Below is a small trained network, with its code and all its weights. Each question gives an input and a target symbol and asks what happens when units are switched off, that is, made to give their printed mean instead of their output.

import numpy as np


def w(rows, s, z=0):
    codes = np.array(rows[::2]) - 128.0
    scale = np.full(codes.shape[1], s)
    scale[-1] = z or s
    return codes * scale


def norm(h):
    return h / np.sqrt((h * h).mean(-1, keepdims=True) + 1e-5)


def f(y):
    return y / 2 * (1 + np.tanh(0.7978845608 * (y + 0.044715 * y**3)))


def softmax(a):
    e = np.exp(a - a.max(-1, keepdims=True))
    return e / e.sum(-1, keepdims=True)


def log_softmax(a):
    a = a - a.max(-1, keepdims=True)
    return a - np.log(np.exp(a).sum(-1, keepdims=True))


def net(x, mask):
    ids = ['αβγδεζηθλμξπστψω'.index(c) for c in x.split()]
    T = len(ids)
    res = E[ids] + P[:T]
    u = 0
    for l in range(2):
        r = norm(res)
        for j in range(2):
            rows = slice(2 * j, 2 * j + 2)
            q, k, v = (r @ M[l][rows].T for M in (Q, K, V))
            z = softmax(np.where(np.tri(T) > 0, q @ k.T / 2**0.5, -1e9)) @ v
            o = O[l][rows]
            res = res + np.where(mask[u + j], z, o[:, -1]) @ o[:, :-1]
        u += 2
        y = f(norm(res) @ A[l][:, :-1].T + A[l][:, -1])
        res = res + np.where(mask[u : u + 4], y, B[l][:, -1]) @ B[l][:, :-1]
        u += 4
    return log_softmax(norm(res)[-1] @ U[:, :-1].T + U[:, -1])


Q, K, V, O, A, B = {}, {}, {}, {}, {}, {}
E = w([
[97,90,98,151],'α',
[147,131,73,156],'β',
[98,79,72,111],'γ',
[167,109,82,98],'δ',
[174,195,124,130],'ε',
[185,108,133,65],'ζ',
[72,167,138,125],'η',
[166,174,120,119],'θ',
[156,221,107,173],'λ',
[133,143,119,173],'μ',
[173,160,116,132],'ξ',
[171,161,111,136],'π',
[107,174,250,124],'σ',
[64,130,113,90],'τ',
[141,66,146,181],'ψ',
[173,160,101,111],'ω',
],0.022)
P = w([
[158,135,108,185],'0',
[178,189,78,36],'1',
[153,119,127,157],'2',
[169,203,97,30],'3',
[152,117,128,157],'4',
[172,202,119,21],'5',
[149,115,131,155],'6',
[164,201,132,2],'7',
[149,116,130,155],'8',
[166,187,120,6],'9',
],0.0087)
Q[0] = w([
[76,112,17,62],'0.h0',
[166,6,78,226],'0.h0',
[59,125,122,149],'0.h1',
[204,45,150,242],'0.h1',
],0.017)
K[0] = w([
[3,52,52,88],'0.h0',
[211,69,56,219],'0.h0',
[60,83,100,178],'0.h1',
[252,98,28,237],'0.h1',
],0.015)
V[0] = w([
[180,158,164,130],'0.h0',
[225,56,110,151],'0.h0',
[123,50,90,150],'0.h1',
[204,144,11,68],'0.h1',
],0.011)
O[0] = w([
[182,206,102,190,164],'0.h0',
[232,54,220,106,40],'0.h0',
[63,45,117,122,2],'0.h1',
[123,144,2,245,164],'0.h1',
],0.007,0.0041)
A[0] = w([
[81,199,124,130,4],'0.n0',
[146,73,189,252,180],'0.n1',
[33,45,176,177,156],'0.n2',
[42,137,220,251,88],'0.n3',
],0.015,0.0039)
B[0] = w([
[120,128,6,117,214],'0.n0',
[66,116,154,41,253],'0.n1',
[75,215,74,219,189],'0.n2',
[134,179,242,186,185],'0.n3',
],0.015,0.0052)
Q[1] = w([
[227,69,181,216],'1.h0',
[45,129,122,61],'1.h0',
[86,82,90,158],'1.h1',
[147,160,47,3],'1.h1',
],0.021)
K[1] = w([
[250,97,177,179],'1.h0',
[12,63,76,83],'1.h0',
[78,85,66,160],'1.h1',
[204,140,7,57],'1.h1',
],0.02)
V[1] = w([
[235,182,178,197],'1.h0',
[79,222,94,125],'1.h0',
[123,96,254,223],'1.h1',
[127,93,131,240],'1.h1',
],0.0084)
O[1] = w([
[128,183,71,253,73],'1.h0',
[93,89,80,78,249],'1.h0',
[71,91,139,230,1],'1.h1',
[128,107,183,167,84],'1.h1',
],0.008,0.0062)
A[1] = w([
[80,183,64,173,89],'1.n0',
[185,78,64,159,2],'1.n1',
[124,207,87,71,43],'1.n2',
[148,101,3,122,162],'1.n3',
],0.022,0.0031)
B[1] = w([
[178,208,134,69,207],'1.n0',
[189,67,196,154,153],'1.n1',
[191,59,191,32,254],'1.n2',
[61,90,75,249,244],'1.n3',
],0.019,0.015)
U = w([
[74,215,107,104,106],'α',
[58,2,48,58,129],'β',
[9,161,29,175,187],'γ',
[71,32,126,203,123],'δ',
[217,187,94,129,27],'ε',
[139,54,178,184,80],'ζ',
[198,134,231,7,142],'η',
[178,144,118,158,87],'θ',
[170,242,96,118,57],'λ',
[50,107,215,112,157],'μ',
[192,65,176,175,86],'ξ',
[145,62,162,168,86],'π',
[121,222,237,200,252],'σ',
[77,184,21,16,61],'τ',
[4,32,217,166,113],'ψ',
[143,100,130,187,130],'ω',
],0.0087,0.0033)

Each question gives the input, a string of symbols that net reads in full, and the target symbol t.
The units are the heads (2 rows each of Q, K, V and O) and the neurons (one row each of A and B). Each row of codes is followed by its name. A weight is (code - 128) times the scale printed after its matrix; where a second scale follows, it is the last column's (O, A, B and U).
mask holds one flag per unit, layer by layer, with each layer's heads first. A switched-off unit (its flag False) gives its mean, the last column of its rows in O or B, instead of its output. The means were averaged over made-up inputs and are rounded, as every weight is.
A unit's drop is (log p(t) with every unit on - log p(t) with that unit switched off) / (log p(t) with every unit on - log p(t) with every unit switched off).
The circuit of an input: a set's keep is (log p(t) with only the set's units on - log p(t) with every unit switched off) / (log p(t) with every unit on - log p(t) with every unit switched off). Starting from all 12 units, units are removed one at a time, each time the one whose removal leaves the highest keep (on an exact tie, the one counted first), for as long as the keep stays at least 0.8.
circuit, biggest first: the units of the circuit, biggest drop first
most important unit: the unit with the biggest drop
k most important neurons of layer l: the k neurons of layer l with the biggest drops, biggest first
which heads matter: for each layer, one digit per head in row order, 1 if its drop is at least 0.15 and else 0, layers parted by /
drop when u is switched off: that unit's drop, to one decimal
input ω ξ ψ ψ μ ψ τ θ, target β: which heads matter => 10 / 00
input γ σ λ ξ σ ε ψ, target ψ: which heads matter => 10 / 01
input γ β ε ψ ψ, target ψ: which heads matter => 11 / 01
input β σ σ α, target η: which heads matter => 01 / 00
input θ γ δ α, target γ: circuit, biggest first => 0.h1, 1.n3
input τ ω ξ ω, target β: which heads matter => 10 / 00
input ξ δ λ ψ γ γ τ δ, target β: 2 most important neurons of layer 1 => 1.n0, 1.n3
input λ η γ π, target β: most important unit => 0.h0
input θ ψ σ β, target η: which heads matter => 01 / 00
input ξ β γ ε τ λ, target β: circuit, biggest first => 1.n3, 1.n2, 0.n0, 0.h0
input τ θ γ γ τ ζ, target β: 2 most important neurons of layer 0 => 0.n3, 0.n1
input σ η σ ω δ λ τ μ, target β: 2 most important neurons of layer 0 => 0.n0, 0.n3
input ξ ω τ, target τ: 3 most important neurons of layer 0 => 0.n2, 0.n1, 0.n0
input τ ψ τ μ τ τ ξ π, target β: most important neuron of layer 1 => 1.n3
input δ ω τ δ, target β: 3 most important neurons of layer 1 => 1.n3, 1.n0, 1.n1
input β σ γ θ σ, target σ: 2 most important neurons of layer 1 => 1.n2, 1.n3
input λ ε τ σ γ, target γ: drop when 0.h1 is switched off => 0.1
input γ ε σ, target σ: drop when 0.n0 is switched off => 0.0
input λ δ σ β, target η: drop when 0.n0 is switched off => 0.4
input ε ψ ξ ψ σ γ, target η: most important unit => 1.n3
